Below is a small trained network, with its code and all its weights. Each question gives an input and a class and asks what happens when units are switched off, that is, made to give their printed mean instead of their output.

import numpy as np


def w(rows, s, z=0):
    codes = np.array(rows[::2]) - 128.0
    scale = np.full(codes.shape[1], s)
    scale[-1] = z or s
    return codes * scale


def f(y):
    return np.maximum(y, 0)


def log_softmax(a):
    a = a - a.max(-1, keepdims=True)
    return a - np.log(np.exp(a).sum(-1, keepdims=True))


def net(x, mask):
    res = np.array(x, float).reshape(1, 7) / 4 @ E
    y = f(res @ A[0][:, :-1].T + A[0][:, -1])
    res = res + np.where(mask, y, B[0][:, -1]) @ B[0][:, :-1]
    return log_softmax(res[-1] @ U[:, :-1].T + U[:, -1])


A, B = {}, {}
E = w([
[24,92,157,184,197,162,179],'x0',
[143,94,145,119,151,117,97],'x1',
[116,58,108,89,100,176,227],'x2',
[210,125,22,181,207,37,202],'x3',
[113,156,109,136,106,144,160],'x4',
[163,65,108,254,55,125,110],'x5',
[205,149,243,178,128,112,201],'x6',
],0.0081)
A[0] = w([
[84,98,58,104,127,84,46,128],'n0',
[85,177,201,117,74,125,92,129],'n1',
[139,78,113,204,74,134,82,66],'n2',
[70,44,75,101,127,175,114,110],'n3',
[160,50,157,187,32,79,137,78],'n4',
[99,254,96,181,110,148,136,178],'n5',
[28,151,163,202,197,104,103,107],'n6',
[184,96,84,85,35,83,47,89],'n7',
[151,171,148,63,146,103,125,44],'n8',
[196,145,252,116,134,136,188,103],'n9',
[203,48,109,170,96,175,107,140],'n10',
[151,156,159,64,190,131,155,95],'n11',
[233,137,118,63,61,177,111,97],'n12',
[183,141,89,91,87,152,140,127],'n13',
[180,179,131,106,85,133,106,83],'n14',
[97,81,169,152,166,132,135,109],'n15',
[158,137,215,109,160,86,146,178],'n16',
[127,80,158,144,93,174,39,110],'n17',
[109,116,114,182,44,153,200,214],'n18',
[138,87,150,145,169,119,100,213],'n19',
[117,112,184,130,48,185,86,76],'n20',
[155,161,91,112,166,101,152,76],'n21',
[126,179,176,52,145,172,127,86],'n22',
[169,134,152,187,166,110,25,217],'n23',
[126,82,98,127,131,108,173,146],'n24',
[186,180,224,190,155,137,114,198],'n25',
[86,33,141,168,184,145,128,69],'n26',
[46,174,63,145,141,142,104,120],'n27',
[109,112,166,50,72,207,97,135],'n28',
[174,95,49,170,204,50,133,110],'n29',
[150,80,143,106,115,151,203,216],'n30',
[199,116,105,43,87,120,118,136],'n31',
[94,119,58,68,139,126,66,76],'n32',
[83,183,122,175,243,244,138,46],'n33',
[19,44,172,151,127,180,175,140],'n34',
[106,78,114,231,128,179,101,75],'n35',
[142,34,118,84,142,160,201,254],'n36',
[200,172,95,125,163,80,199,66],'n37',
[110,145,91,10,177,121,117,98],'n38',
[121,145,117,176,63,114,123,107],'n39',
[111,151,141,102,213,107,76,200],'n40',
[173,67,144,68,88,175,163,245],'n41',
[145,99,71,188,118,193,74,83],'n42',
[125,64,75,104,128,143,81,210],'n43',
],0.0094,0.0042)
B[0] = w([
[72,128,160,231,86,111,164,208],'n0',
[127,87,87,146,155,184,66,212],'n1',
[179,84,93,11,143,164,255,192],'n2',
[121,151,178,172,107,141,116,203],'n3',
[113,117,125,72,106,172,172,205],'n4',
[30,93,80,28,135,23,53,187],'n5',
[179,203,141,130,158,118,124,207],'n6',
[186,195,160,149,159,124,172,209],'n7',
[148,127,140,92,145,158,174,173],'n8',
[118,89,144,248,28,105,184,236],'n9',
[145,97,139,69,140,93,122,201],'n10',
[143,59,155,55,96,137,150,192],'n11',
[143,211,161,145,185,165,154,205],'n12',
[154,134,189,179,179,85,90,179],'n13',
[171,195,140,146,168,166,165,177],'n14',
[158,184,130,109,166,162,119,179],'n15',
[109,129,113,144,65,93,145,211],'n16',
[114,71,69,153,139,138,89,195],'n17',
[76,155,105,102,113,101,126,226],'n18',
[57,157,117,108,121,98,149,181],'n19',
[176,84,40,169,174,174,98,210],'n20',
[154,98,57,132,148,202,130,177],'n21',
[72,56,94,78,158,225,189,204],'n22',
[111,193,104,59,93,82,93,223],'n23',
[95,159,138,154,198,124,87,184],'n24',
[113,121,88,163,52,87,116,237],'n25',
[160,174,193,132,166,119,152,196],'n26',
[122,170,171,205,45,118,190,189],'n27',
[153,125,66,156,153,139,93,235],'n28',
[111,103,40,176,140,208,77,253],'n29',
[98,191,105,116,75,112,67,216],'n30',
[132,184,158,154,163,122,135,203],'n31',
[112,116,181,174,77,154,196,196],'n32',
[187,168,175,120,187,161,175,190],'n33',
[166,175,92,129,126,154,102,254],'n34',
[154,150,167,52,152,151,163,201],'n35',
[96,170,94,101,105,86,79,244],'n36',
[113,88,112,143,144,182,119,217],'n37',
[114,97,132,82,69,181,169,217],'n38',
[139,107,95,47,170,123,203,167],'n39',
[114,135,35,65,67,113,143,207],'n40',
[51,170,82,117,142,44,46,224],'n41',
[130,67,147,49,102,139,210,180],'n42',
[79,140,188,173,61,77,153,202],'n43',
],0.0058,0.0093)
U = w([
[98,143,85,103,100,86,102,254],'0',
[94,99,145,225,14,103,179,33],'1',
[141,49,113,2,126,136,197,117],'2',
[128,51,25,183,198,162,50,47],'3',
[196,255,185,137,207,128,134,63],'4',
[59,167,84,55,102,13,23,103],'5',
[78,123,98,92,112,52,83,200],'6',
],0.0085,0.007)

Each question gives the input, the list of numbers given to net, and the class t.
The units are the neurons (one row each of A and B). Each row of codes is followed by its name. A weight is (code - 128) times the scale printed after its matrix; where a second scale follows, it is the last column's (A, B and U).
mask holds one flag per neuron, in row order. A switched-off neuron (its flag False) gives its mean, the last column of its row in B, instead of its output. The means were averaged over made-up inputs and are rounded, as every weight is.
A unit's drop is (log p(t) with every unit on - log p(t) with that unit switched off) / (log p(t) with every unit on - log p(t) with every unit switched off).
The circuit of an input: a set's keep is (log p(t) with only the set's units on - log p(t) with every unit switched off) / (log p(t) with every unit on - log p(t) with every unit switched off). Starting from the 12 units with the biggest drops (on a tie, the unit counted first), units are removed one at a time, each time the one whose removal leaves the highest keep (on an exact tie, the one counted first), for as long as the keep stays at least 0.8.
circuit, biggest first: the units of the circuit, biggest drop first
most important unit: the unit with the biggest drop
k most important neurons: the k neurons with the biggest drops, biggest first
input [7,0,-7,-8,2,2,-6], class 3: 4 most important neurons	(n17 n20 n1 n28)
input [7,4,-5,5,6,-3,-8], class 1: circuit, biggest first	(n27 n0)
input [2,3,7,5,-6,6,-7], class 1: circuit, biggest first	(n43)
input [6,-2,-8,6,-6,-2,3], class 5: circuit, biggest first	(n23 n40)
input [3,-7,8,-7,0,-1,4], class 5: circuit, biggest first	(n41 n30)
input [-1,2,0,3,2,-7,-5], class 2: circuit, biggest first	(n38 n41)
input [-4,-7,8,2,7,-6,-5], class 5: circuit, biggest first	(n41 n36)
input [-7,3,5,8,6,-5,-3], class 3: 3 most important neurons	(n29 n37 n21)
input [-5,-5,5,-4,-4,4,1], class 4: circuit, biggest first	(n12 n7)
input [8,7,-6,-8,2,0,2], class 3: circuit, biggest first	(n1 n20)
input [6,-1,-4,0,2,-7,5], class 2: circuit, biggest first	(n11 n22)
input [-7,7,3,-5,4,3,-3], class 4: 2 most important neurons	(n7 n12)
input [-7,-3,-8,0,-4,4,-8], class 1: circuit, biggest first	(n0 n32)
input [-3,-6,4,-4,-4,-6,7], class 1: circuit, biggest first	(n9)
input [-6,2,-7,-7,-5,7,-6], class 2: circuit, biggest first	(n2 n42)
input [8,-5,-3,-7,0,3,1], class 4: circuit, biggest first	(n6 n33)
input [7,1,5,0,0,8,3], class 2: circuit, biggest first	(n2 n35)
input [-8,3,6,4,0,8,-6], class 2: 4 most important neurons	(n2 n42 n10 n4)
input [-8,-5,-6,-7,-1,-3,2], class 4: 4 most important neurons	(n12 n14 n7 n29)
input [-2,5,8,-1,-2,7,1], class 5: 3 most important neurons	(n41 n36 n30)
input [-3,-2,2,-6,-4,2,1], class 3: most important unit	n20
input [8,5,1,-7,3,-5,3], class 4: 3 most important neurons	(n33 n6 n29)
input [0,2,3,-8,-3,3,-7], class 3: 4 most important neurons	(n20 n28 n17 n9)
input [-8,-7,6,4,7,7,1], class 4: 3 most important neurons	(n12 n7 n13)
input [-7,0,-4,-2,-7,-7,-7], class 0: 2 most important neurons	(n40 n9)
input [2,-3,8,4,-1,8,3], class 2: 2 most important neurons	(n2 n4)
input [8,-2,6,-5,-4,4,-5], class 4: most important unit	n26
input [-8,0,3,5,4,-2,6], class 4: 4 most important neurons	(n12 n31 n14 n13)
